137; 465; -568; 681; -126; -72
117; 42; 124; 13; -168; 188
-124; -188; 174; -250; 104; -54
:
117; 42; 124; 13; -168; 188

194; -165; 462; 14; 383; 190; -441; -105
-104; -305; 626; 49; 249; 19; -261; -85
109; -59; 69; -150; -2; 70; -49; 126
-2; -109; 28; -267; 168; -13; 8; 14
-197; 231; -29; 56; 166; -37; -107; 42
:
-104; -305; 626; 49; 249; 19; -261; -85
-2; -109; 28; -267; 168; -13; 8; 14

380; 277; -474; 242; -289; -81
586; 148; -463; 425; -169; -325
-194; -77; 63; 187; -247; 103
191; 240; -148; 278; -215; -191
:
586; 148; -463; 425; -169; -325
191; 240; -148; 278; -215; -191

-387; 469; -127; 99
-628; -251; -747; -655
13; 714; -634; 338
650; -137; -565; 190
322; 354; -328; -436
-202; -658; 527; -556
:
-628; -251; -747; -655
650; -137; -565; 190
-202; -658; 527; -556

311; 290; -131; 255; 0; 114; -415; 211
-523; -234; 67; -149; 283; -78; 717; -487
478; 597; 309; 443; 116; 38; -95; -6
:
-523; -234; 67; -149; 283; -78; 717; -487

165; 30; 613
195; -305; -256
68; -157; 474
-83; -202; -150
-77; 90; -229
261; -191; -61
:
195; -305; -256
-83; -202; -150
261; -191; -61

-300; -189; -332; 64; 198; -99
-184; -102; -295; 151; 93; -219
-191; -349; 200; 210; 162; 87
155; 94; -97; -364; -88; 530
-50; 62; -184; 356; 386; -92
-95; 442; 517; 75; 171; 181
409; -13; 577; 498; -514; 2
-241; -263; 277; -267; 275; -59
103; -61; -298; -311; -247; -144
173; 658; -163; -37; -367; 128
-134; -524; -477; -142; 306; -242
-241; -38; -475; 169; 113; -171
:
-184; -102; -295; 151; 93; -219
155; 94; -97; -364; -88; 530
-95; 442; 517; 75; 171; 181
-241; -263; 277; -267; 275; -59
173; 658; -163; -37; -367; 128
-241; -38; -475; 169; 113; -171

-170; 229; 95; -390; -258; -89; 373; 10
48; 25; 268; 471; -174; -270; 149; -322
-320; 131; -172; 530; -143; -308; -254; 326
-104; 366; 88; -531; -187; -183; 142; 90
-208; 459; 84; -420; -232; -301; 71; 173
-169; 163; 43; -496; 67; -70; -27; 214
258; -45; -171; -667; 222; 228; -179; 240
17; 191; 148; -562; 105; -125; -69; 173
:
48; 25; 268; 471; -174; -270; 149; -322
-104; 366; 88; -531; -187; -183; 142; 90
-169; 163; 43; -496; 67; -70; -27; 214
17; 191; 148; -562; 105; -125; -69; 173
